Stage of each row
[-217 -408  287   78    7  -73  106 -171 -244  -10  146  120  371 -464
   97  180  115  -25   53 -169  -59 -190 -133  150  195  284  -99  249
 -187 -123 -150 -191  110   82   77 -619   38  215 -422  116 -202 -312
  287   61] : 16
[ 351  -53 -286 -161  -28 -118 -178  -83 -146 -162 -221 -106 -303  219
  -80  -81   45 -501  239  324  195  -62 -170  293 -335 -401  239   21
  136  239 -167   13 -411  -86   84  268   47 -148  570 -171  258   83
 -317  316] : 7
[  12 -251 -372  384   40 -129 -138   10 -154  310 -171  142 -134  108
 -188 -327 -184 -299  110  105  -94  198 -319 -456  149 -331 -400  139
  412  -39   38  -55 -134   32  -74  144   -9  -47  407  -25  434   25
  186   79] : 6
[ 377  -66 -438  246    4 -276  -42  -51 -347  371  100 -122   13   91
  -67  142 -236  300 -287    2   64    2 -248  353   53  298  -67   89
   -8 -124 -454   42   28 -150 -187 -187  -20   77   94  317   15    4
   52  134] : 17
[ 444 -209  187 -248  158  183  146 -196 -261  240   92  143 -137  180
 -123  -52 -186  -62 -141   71   18  -11   68  523 -231   32 -254   78
  -63  135 -126  166 -486  113   -4 -346  230  149 -417 -167    8 -127
 -260   93] : 0
[ 219  168 -144 -504  155   93 -206   -1  -24 -377 -139 -181    1 -161
  -40   91  -37 -307  271  -48   25 -326 -166  552 -308  139  293 -293
 -194  239 -189  131 -177   31  142  -60  -80 -252  110   62 -240  -58
 -156   48] : 16
[ -25 -416  140  226  -45 -206  117   -9  -87  -12 -270   13 -143   56
  -60  -60 -214  182  -65  -46  187  197 -290 -357  -96   45 -448  251
  457   65 -118 -151   -2  -79  -77  -87  125  -60  -26   95  123 -146
   81   47] : 10
[-435 -522  351   37 -191  117  135  -79  410  -29  -98   99   -8  185
   36 -111  238  -59  -31 -108   61   39 -211 -246   21 -203  -39  174
  207 -117    3 -220 -182   42  -12    9  -12    5  227 -175  163   95
   55   83] : 5
[-189  -43   55  -18 -367  163   41    5  589 -388    8  126 -135  163
   10  103  546 -252    0  -65  201 -254   72  203 -245 -291  522  330
   -1  -61 -575   77 -365   32  163   45 -519 -198  139 -117    1  265
 -450  428] : 5
[ 447   76 -393 -314  231 -106 -139  -83 -316  235 -121 -292  -74  203
 -133  -37 -353  -25   10  115   42  -57 -247  454 -180  127   64 -396
   18  204 -137   96 -134 -112 -108  108  202 -165  401  194  -53  -25
  -89   27] : 17
[-210 -429  173  347 -310  -24   64 -101   16   86  151  235   36  116
  111   -5  322 -116 -229   98  -86   24 -103   21  246 -149   11  531
  -66 -266 -124 -205 -163   37  -52 -182  -32  316   76 -253  296  131
  149  183] : 5
[ 121   71 -116 -389  206    1  -11 -142 -129  150 -142 -126   -8   58
 -176  -91 -236 -136  199  -25   63  -47    7  100 -192   69   33 -291
  144  285 -206   96  -94   16  -20   45   88 -355  107  267 -210 -186
 -150  125] : 18
[-139  293   84 -518   27  183  -69  -75  112 -177  -95  -63   41   39
  -37  -34   12 -296  158  -33 -107 -104  215  137  -99   68  332 -199
  -67  218 -236  130  -74  114    5  115  -92 -430   60  130 -236  -13
  -98  113] : 20
[ -11 -422  152   24 -172  -41  179  -64  270  160 -197  -66 -294  567
  -66 -104  -26  201 -241   51  277  188 -209 -123 -231 -175  -94  103
  394   53 -165 -110 -270 -143 -146  227  155  -94  400  -48  192  155
 -195  158] : 5
[-218  -37  358 -456   50   93   22 -294 -320  248   49  -81  230  150
  115  -76  -60 -266  -23  230 -300  108  217  161  288   40  176 -173
 -163   62  163 -130  -23   91 -172    8  406  -36  153  -61   11  -55
  298  -10] : 22
[ 472  159 -599  276  -20 -207 -198  101 -303   56  -96  -82 -117  138
 -116  -14 -127 -105 -160  228  -34 -111 -259  296   -9 -108   10   48
  115   11 -294  157 -155 -153  -16    5 -187   -4  275  103  190  143
 -152  106] : 11
[ 189   -4 -365    0  -31  -12  -99   87  208   34 -276  -96 -321  432
 -173 -175  -60 -208    7  136  148   17 -247  -39 -263 -364   65 -131
  371  135 -194  117 -328 -117  -13  395 -117 -301  626    8  228  244
 -267  176] : 6
[-142 -694  237  254  -29  -44  188 -241 -106  553   -6  230  -91  290
 -111 -330 -224  185 -162  -45  -32  409 -199 -423  197  -50 -654  347
  371 -128  114 -260 -147  107 -251 -123  324  233  -11 -176  379 -123
  169   12] : 3
[ 281 -190 -359 -197  340 -124 -141 -188 -430  336  -82 -182  131  -75
 -154 -130 -329 -149  241   32  -43  -97 -363  290    5   48 -147 -372
   58  114   52  -46  -91  -11  -21 -130  214    1  285  142   15 -224
   48  -23] : 16
[-300 -619  212  486 -161 -186  224 -156  -76  220   -5  260   90  -86
  -24  -41  172  -92    7    7  122   86 -127 -451  163 -243 -296  504
  346 -129 -176 -243  -66   -4   35 -288    3  142  -86   32  175 -181
  137  273] : 7
[-137 -251 -122  371 -220 -151 -124  -63  -99 -251   53  188  127 -338
   89  100  363 -394  176   37  -24 -177 -172   77  168 -191  129  500
  -48 -229 -300 -151 -100   67  146 -295 -344  169   18 -126  245   -6
   80  299] : 9
[ 242 -508  369 -380  -45   42  171 -381  -99  161   -5   20 -273  433
  -27 -121  -33   15  -39  135  233  159    1  410 -311  -82  -60  204
   47  164  -89 -161 -486   47 -107  -52  410  152   48 -357  188  -92
 -384  238] : 2
[-195 -504    8  559  -74 -208  180  -34  -86  313  -61  115  165  -23
  -57  -42  -33  223 -197  -74   30   63 -312 -393  264  -55 -419  275
  410 -210 -139 -173   75  -89  -49 -315  -64  157  -66  194  138 -104
  190   43] : 10
[ -32  240 -236  -31 -259  241  -80  188  594 -295  -79   32 -172  334
  -66    0  398 -322 -117   44   39 -304   -5  222 -220 -368  524    5
   29    5 -434  256 -383  -42  143  250 -536 -305  383  -38   10  437
 -405  255] : 5
[-296 -642  445   -6 -141   66  335 -381  123  267  102  253   80  149
  -50 -133  314 -128   58   -7  161   -9  104  -96   -4 -318  -34  348
  196  -12 -176 -212 -326  100   65 -277   77  139 -135 -165   55 -191
 -287  343] : 4
[ 301   59 -465   80  248 -101 -129  139 -166  214 -229 -117  -84   48
 -241 -142 -517  152  -46 -132  -39   43 -391  -90  -70  216 -421 -264
  308  107 -126  166   34  -56 -109    0  -25 -232  110  343  -30  -60
   91 -150] : 15
[ 129 -518  267 -140  138   18   49 -370 -503  368   26  264  -91   87
  -99 -354 -191 -358  170  208 -133  240  -10   -2   66 -173 -475  278
   68  142  278 -195 -351  217  -75 -200  518  280 -115 -402  328 -296
   38   83] : 2
[ 134 -365 -423  607 -149 -341  -80  -97 -322  297   42   79    5   26
  -23  -17   58 -115  -72  179   36   56 -334   -9  238 -240 -124  397
  190 -272 -260 -166 -103  -97  -63 -132 -113  264  335  -16  454   55
  106  275] : 8
[-369 -229   64   66 -134   66   34  -68  336 -344  -45  109  257 -329
   11   82  434 -261  264 -225   70 -372 -116   25   19 -186  241  160
   85 -136 -362  -63 -111   90  270 -341 -522  -82 -121   42  -88  -63
 -202  241] : 11
[-172   84  179 -525   61   78 -127 -373 -373   47   77   16  221 -114
   70 -109   67 -597  339  204 -289   -8  304  244  217  -59  321  -41
 -252  116   20 -103  -93  225  -33  -33  191  -96   90 -137   33 -166
  108  179] : 21
[-345 -263  380 -411  246  199   90  -80  106 -172 -158   -7  307 -371
  -51  -37  -23 -203  334 -284  -47 -267 -164  -68  -66  132 -121 -313
   51  192  111  -64    6  140  192 -338   65 -210 -250  162 -400 -342
  132 -127] : 16
[-197   97 -237  149  109   85  -67   97   26  124   54  102  318 -304
  -98   -4  -37 -122   22 -240 -261 -223 -129  -87  267  163  -81 -108
  -24 -122 -209  141  130  103   45 -292 -329 -146 -158  341 -206  -57
  275  -59] : 17
[ 194   32  -64 -114  106   -3 -134  166 -142 -176 -182 -134  -23   -9
  -13   27 -266   52 -149  -21 -117  -87 -346  225  -65  284 -167 -164
  -27  107   34   60   10  -58  -45  -88  101  -64   35   82  -90   22
  197 -231] : 14
[-487 -565  396  254 -185   -6   87  -51  156 -139 -112  259   11 -144
   59 -100  181 -204  114 -115    4  128 -185 -514  124 -126 -292  468
  231 -123   19 -282  -42  129   18 -151    1   43  -40 -162  211  -89
  308  104] : 6
[ 279  320 -367 -240    1  109 -179  139  157 -337  -63 -201   42   22
  -34  164  129 -149  -63  -15   -4 -484 -186  695 -213   41  472 -294
 -196   67 -374  260 -200  -92  160  -71 -384 -187  172  139 -228  201
 -321   52] : 14
[-301 -229  488 -434  178   34  213 -443 -399  468  -23   35  242   63
  -38 -217 -184 -245  178  150 -152  218  323 -236  211  -47 -121 -130
  169  222  140 -172  -11  144 -133  -84  505 -147  -83   93  -84 -376
  171   96] : 22
[-143 -327   14  163  -63  -15  124  -47  114  156 -115   53   34  172
  -81  -97  176 -220  -10  112   90 -103 -155 -164   -9 -403   15   27
  308   25  -94  -52 -225  -89  100   -9  -38  -56  285   43   87   32
  -92  175] : 7
[-380 -357  534 -409    4  363  122 -197  297 -144  -75  239   24   37
  -47 -256  228 -441  267  -78  -80  -79   84  -95  -95 -269  -34   56
   62  157  152  -92 -364  270  142 -112   74  -82 -117 -329  -13 -122
 -149   72] : 3
[ 112  153  -44  -53    3   27  -33  135 -113  -36   34  -77  113   -4
   33  180  -60   45 -300   14 -136 -205 -101  347   29  302  111  -94
 -211   37 -205  144   35  -83  -33 -179   -9  -65  -71  237 -266   71
  190  -78] : 17
[ 340 -237 -367  116 -132 -250 -118  -50  -60   28 -186 -214 -299  378
  -29    9  -38  -13  -70  207  268   68 -386  266 -218 -215  122   85
  231  -23 -281  -90 -274 -208  -95  248    3   -9  677  -69  381  215
 -197  262] : 8
[ -80 -809  586 -368  256  233  352 -430   48  374   -4  136   48   41
 -136 -183 -198  134  172 -314  164  123 -108   58 -183   50 -541  -33
  244   25   60 -153 -393  244  -13 -469  322  128 -456 -162   10 -382
 -165   41] : 0
[ -78 -228  390 -260 -144  404  284  -40  640  -44   68   57  -63  381
  -26   81  207  282 -366 -277  134 -168   28  415 -258   71  133   -2
  -16 -103 -368  154 -421   60   12 -211 -234  -53 -263  -79 -166  217
 -397   78] : 1
[-118    3 -117  102 -377  151   23   89  645 -216    6   50 -165  364
  -11   74  447  -51 -221  -62  149 -198  -41  207 -169 -242  465  220
   47 -164 -565  118 -330  -47   49  137 -529 -171  311  -53   87  424
 -387  326] : 5
[ 152 -197  120    9  -56 -288   89 -272 -592  589   46 -107  -69  425
   50  -51 -416  339 -415  257  -87  486   52   15  249  309 -240  187
   85  -13  -84 -189  106  -98 -474   65  568  110  160  100  209  -53
  313   50] : 21
[   9 -195  119  -58  140 -191   22 -341 -791  691   60   21  147  172
   -2 -241 -421  -88 -117  321 -334  408  102 -154  455  109 -354   42
   61   52  239 -207  108   53 -343  -39  645  141  102   37  220 -233
  478  -44] : 21
[ 261 -170  205 -364  -88  120  129 -272  -73   56   51   80 -176  397
  -61  -80  221 -327  -46  309  130 -127  196  528 -294 -329  285  139
  -73  260 -176   40 -551    5   78  -26  187   52   72 -292   29    0
 -539  329] : 3
[-377 -266  536 -293 -134   19  192 -413 -202   99  236   63  392 -124
  184  139  330 -178   32   68  -99 -115  306  279  250   86  364  209
 -281  -44 -189 -234    1  104   -8 -369  170  120 -212  -13 -192 -214
   77  256] : 20
[ 131 -449    5  135   39  -99  -27 -206 -440  444  -30  163 -141  278
  -84 -353 -207 -250  -34  297 -150  291 -190 -138  178 -235 -428  233
  173   39  273 -198 -250   64 -170   28  456  262  275 -310  459  -75
  174   29] : 4

Stage of each row
[  86 -204  202 -234  250  107  100  123   -8  189  -59   19  -61  295
 -195   28   92  156  241   61    1   -7  -80   -5  171  -55   77 -107
   25   30  146   94  -61   14  176  174  -83 -164 -120  -86 -138   74
 -129  232] : 16
[ 137 -129  165 -228  151  -18  306  176   66   30   99  -79  -96  256
 -192 -125  -30  105  100    1  -62  -41  135    5  298  107 -106 -107
  120   45  205  187 -201   -2  106   40  -89   50   83 -273  -61 -215
 -138  -57] : 7
[ -74  -58  312 -100  153  115  311  282  145  274  173  -80  -98 -132
 -159   56  -31  -12   54 -150 -201 -169   29  228  -35  279  145 -167
    8  177  256   -2 -414  -56  -36  -43   21  -13  -57  -29 -104  -20
 -241  -69] : 19
[  54  -21   34 -339 -166 -139 -193 -161  141 -187  174  -40  -79  608
  117 -197  -58  334  403  -26  152  457  -12 -403  390 -245 -314   77
  114 -257    9   47  175 -103  309  308 -127 -190   42  -55  232 -377
  323  -73] : 1
[ -34  -84 -120  115  176  276   71  123 -241    8 -276   41  -35 -366
  -60  125   78 -294  -48   11  117 -112 -145  303   16  -23   80 -105
 -168   -7   66  145    8  204 -179    7  -80   -7   83  187  -90  281
  -99  113] : 16
[ -36  -21  308   -8   93   93  208  155   69  304  157  -92  -21 -235
  -65  107   18   47   -4 -146 -254 -237   15  165  -68  380  209 -113
    9  184  157   21 -543    7   79  -21   70   66 -137    7 -170   30
 -230   48] : 16
[ -12   47  -79  137  127  224  230  196 -188   42 -153   -5   -8 -604
   19  121   25 -312 -210  -75  -27 -253    5  349  -32  329   92 -110
 -127   46  149  208 -284  255 -197 -131   57  240  136   92  -76  117
 -189  -49] : 17
[ 140  -77   34 -377  -11   -9 -191 -120   83  -82   43    5  -90  599
   41  -85  -14  246  379  103  199  406  -48 -365  395 -266 -233   80
   58 -217   50   34  212  -13  335  378 -123 -205   51   22  129 -229
  321  -13] : 3
[ -57    4   20   91   55  210  332  181  -54  -63    2  -62 -110 -374
 -130   16  -74 -366  -90  -64  -40  -92   13  367   28  128  -25  -86
  -83  111  116  110 -175   72 -262 -112 -114   97  242   99  -21   62
  -92 -189] : 6
[ -52  -36  330 -187  167   77  263  277  223  370  236  -77  -89  -66
 -139   42  -29   28  106 -171 -248 -154   38  152  -29  315  161 -179
   -2  141  275   -6 -399  -66   43   -3  119  -41 -113  -16 -114  -69
 -225  -94] : 21
[-131  -52  -30  110  -23  103  195  130   -5 -140   55 -111 -127 -204
 -106  -91  -98 -263   -7 -137   38    5  -25  276   91  -81 -121 -115
  -51   28   59   54  -33  -45 -263  -56 -187  -53  191   91   42  -17
  -23 -205] : 5
[ -50  -51  207  147 -111   39   36 -134   11    3  212 -209  -75  -39
  -99  -65  -45  -63   63  -97 -148  -80  -64   78   40  -24   54  -32
   79  132 -149  -66 -261  -86   54   14 -196  -58   -4   88 -126   63
   21   48] : 9
[ -67  -18   29  397 -294 -159 -229 -393 -126 -105  219 -327   34 -149
   83 -200    3   22  -49 -215 -171 -208  -94  -55   50  -62   42  -38
  131   14 -417   19 -260  -43  141  -16 -171   13 -133   52 -174   38
   35  203] : 11
[  38  -60 -108  -70   48    1  149  148  -18 -203   19 -126 -136   49
  -58 -189 -103 -120  -18  -64  150  -25  100   49  287  -63 -221 -143
   99 -116  147  139   23   55 -121  -69 -164   84  271 -174  108 -244
    3 -224] : 22
[  41  -71   10   37  113  371  -58  -39 -201   12 -213   39  -69 -180
  -56  225   55 -272   61  163  145   50 -180  162   53 -112   88   51
 -155   32    2  -35   -9  182   -2  160 -168  -71  139  349 -102  335
  152  111] : 10
[ 144 -103  127 -178  110  -26  235  127  -15  -59   48  -92  -78  230
 -113 -117  -24  147   59    9   15  -64  131  -45  291  109 -108  -88
  183    4  164  182 -220   41  116    1 -141  124  101 -320   -6 -231
 -105    0] : 17
[ 215 -151  199 -192  -22  -53 -142 -216  -31  -70   87 -133  -54  573
  -38  -89   22  349  237  134   79  111    5 -357  367 -157  -90   66
  239  -50  -70    3 -125   -4  438  247 -255  -49  -14 -173  -57 -149
  184  212] : 13
[  -3   16  116 -309  -43   51   36  -41  132  -45  121   41 -100  354
  -43  -85  -32   59  406  -10   13  375 -104 -113  177 -150 -132   47
  -17 -103   22   73  185  -81  127  227  -69 -223   44   89  150 -121
  177  -35] : 1
[ 194 -178  165 -383  219   26   85   75   28   61  -23    0  -93  548
 -168  -77   44  238  296  124   82  109    3 -188  332 -112  -65  -61
  130  -67  156  132   43   27  273  212 -117 -112   -8 -221  -32 -125
   -8  148] : 18
[  45 -120   57 -125  -59   -3 -355 -159   44  -41   86 -146  -96  386
   92  -43  -32  221  214   10  214  181  -62 -312  292 -281 -124    5
  108 -164   -6 -164   13  -39  287  281 -199 -187    2   88   42 -139
  312    5] : 20
[  -3  -57 -175  207   97  103  -68  -27 -242  116 -179  -40   71 -441
   43   38  126 -208 -124  -92  -46 -245 -112  192   37  102  114 -127
 -182  -54  -57  235  -98  236  -20   34   98   48  -89  177 -226  225
 -150  174] : 9
[ -58    2 -212  193   72  198  181  173 -212 -170 -177  -53  -71 -512
   -8   -1  -33 -405 -195  -82  127 -163  -12  355   53   64  -57 -135
  -98  -35   96  182  -48  200 -334 -158 -103  166  268   82   25   77
  -91 -137] : 19
[   2  -78  -46  -33  142   70  -43   19  -84  140  -83  -22   -9  -61
  -50  -44   88  -84  107  -71  -25  -88 -137   66   73  -46   84 -143
  -85  -88  -11  170   79  107   36   91   58 -109 -111   80 -124  119
 -104  163] : 20
[ 182 -101  149 -449   99  -33   53    3  130   26   93    7  -90  621
 -106 -127   -2  254  376   92   43  277   20 -278  377 -115 -165   10
   98 -115  118  142  108  -30  323  290  -64 -150   12 -149   45 -246
  114   19] : 4
[ -96    2   40  104 -101  126  124  -45   -4 -155  106 -120 -129 -115
 -110  -89  -98 -280   86  -78  -16   81  -92  196   52 -135  -72  -24
  -20   47 -102    8   21  -56 -166   -5 -222  -85  185  171   35   54
   93 -120] : 5
[  25  109   -6  -46   35    2  132  104   45  147  138 -102  -21 -295
   62  -59  -34 -138  -78 -178 -167 -207   79   79   44  352   47 -131
  -12  -39  108  176 -256  134    9  -78  187  185   34  -18  -45 -153
 -120 -148] : 23
[  65 -140   25  -23  176  295   10   12 -191   24 -221   42  -68  -30
 -133  141   80 -178  107  154  126   21 -160  147  111 -146   68  -11
 -107   23   27   49   39  151   15  148 -176 -102   82  189 -126  290
   39  183] : 11
[-134   40   55  198 -313  -76 -283 -331   75 -144  326 -311 -108   48
   66 -211 -127  -85  133 -203  -41   48 -132 -113   53 -266  -48  -20
  124  -61 -334 -185    4 -158   52   44 -226 -163   19  195   38  -61
  273  -60] : 22
[ -15  117  -93    2  -76  -73  165   76   12  -41  116  -77    7 -290
  123 -126  -47  -74  -71 -215 -114  -63  102   76  128  309 -118  -81
  -31  -88   86  279 -212  101  -36  -52  133  196   74  -51   54 -252
  -96 -196] : 3
[  64  -14  -34  180 -141 -140  -98 -162 -139 -114   89 -224   38 -115
  146 -138    2  132 -127 -136  -33 -201   72 -113  198  144  -60  -50
  157  -63 -114  144 -344  100  167  -22  -85  208  -13 -149  -72 -174
  -22   78] : 15
[ -33   36  -64   22   57   78  -65  -26  -39  162   11  -57   -8 -238
   19  -37   46 -205   53 -135 -106 -122 -129   91  -14   58  116 -127
 -113  -83  -61  134   29  117    2   41  141  -55  -78  180 -105  106
  -56   58] : 22
[-110 -152  -23  302 -207 -184 -317 -198  -36  -60  186 -322   -9  -31
  122 -165  -27  170  -68 -243   21 -146  -14 -107  199 -147  -90 -125
  100  -70 -151  -87 -277  -93  129   77 -183  -79 -127   33 -126 -113
   61   26] : 9
[  -6  -66 -100  135   34   93  241  153 -169 -257  -88 -113  -98 -236
  -65  -92  -67 -204 -150  -53  129 -135   71  239  177   23 -141 -117
   63    1   96  167 -134  106 -235 -154 -240  177  279 -129   46  -73
  -93 -117] : 17
[ -58   34   76  234 -339  -98 -194 -406    2 -206  299 -297  -62   67
   38 -221  -96  -45  105 -137  -96   55  -98 -120  112 -209  -82   53
  143   -6 -398  -74  -72 -125  123   65 -259  -79   34  136  -21  -48
  248   17] : 6
[-205   42  -92  263 -327 -267 -221 -240   54  -88  296 -266   26 -143
  176 -296  -49   55   45 -396 -148  -29  -74  -62   72  -65 -111 -111
   27 -137 -270   80  -78 -138   23   25   -3 -103 -165   87    7 -181
   26  -42] : 3
[  78  -75  -52 -185  243  203  -61   66  -98  183 -195   83  -25    2
  -44   83  111 -105  167   63   77   18 -156   29  105  -53   91  -83
 -147 -117   94  150  153  192   91  194   83 -127  -48  163  -96  170
  -12  151] : 20
[ 105 -119  -10  -79  237  372 -100   12 -222  142 -313  116  -25 -107
  -48  278  135 -164  101  208  160   38 -191  102   87  -73  133   23
 -201  -19   85   41   23  254  107  246  -53  -96   28  318 -159  357
   84  221] : 11
[-195 -118  205   79  -63   -8 -175   23  163  181  255 -220  -97   -8
   17   -8  -57  116   99 -247  -39  -57  -77   11   18  -71   59 -155
   26   29   59 -246 -286 -183   59  100 -100 -231 -158  164  -70  -37
   30  -66] : 20
[  33  -33   56  -21 -276 -121 -375 -383   63 -177  240 -225  -73  419
  123 -175  -77  205  242  -37   99  259  -67 -381  304 -316 -197   98
  156 -152 -240 -129   31 -112  332  283 -246 -174   12  109   64 -200
  408  -10] : 5
[  75 -146  359 -172  137   27  200  109  107  247  179 -103  -65  196
 -184   10   16  189  139  -24 -192 -113   51    7  137  181   96  -91
   98  157  160   24 -407  -58  223   89  -48  -33 -111 -133 -188  -54
 -161   91] : 10
[-120 -133    8  322 -265 -204 -376 -265  -57 -119  198 -339   -5   23
  165 -173  -28  245  -35 -247   50 -126  -41 -168  176 -180  -80  -95
  169  -79 -215 -123 -285 -115  163   72 -250  -77 -145    0  -79 -124
  100   97] : 15
[ -11 -104  115  -43   45  -11  288  113   51  -42  139 -130 -111   89
 -213 -181  -60  -68   90  -97  -94  -47   34  143  173  -14  -87 -130
   71   67   55  144  -96  -78  -70  -34 -149  -36   80 -138  -46 -103
 -133  -68] : 6
[ -47  -26  125   54  137  225   20   93  -75  293  -62   -2   10 -375
    5  213   91 -101  -10  -71 -106 -182 -119  205 -101  237  242  -86
 -145   89   97   28 -321  132   33   69   92   -8 -135  232 -188  239
 -135  140] : 16
[ -42   12   29  175  -56   19  -33 -124  -61  114   95 -140   22 -280
   16  -40   33 -128  -13 -153 -193 -167  -91  106   -7  112  109  -71
  -68   30 -150  105 -200   60   55   29   48    1 -111  166 -179  112
  -66   94] : 7
[ -58 -140  233 -189  181    2  180  218  179  265  174  -89 -105  163
 -208  -95   -6   67  200 -159 -151  -91  -25   91   77   31   76 -227
   26   51  183   35 -128 -117   31   46   22 -188 -139  -86 -107  -61
 -212    1] : 21
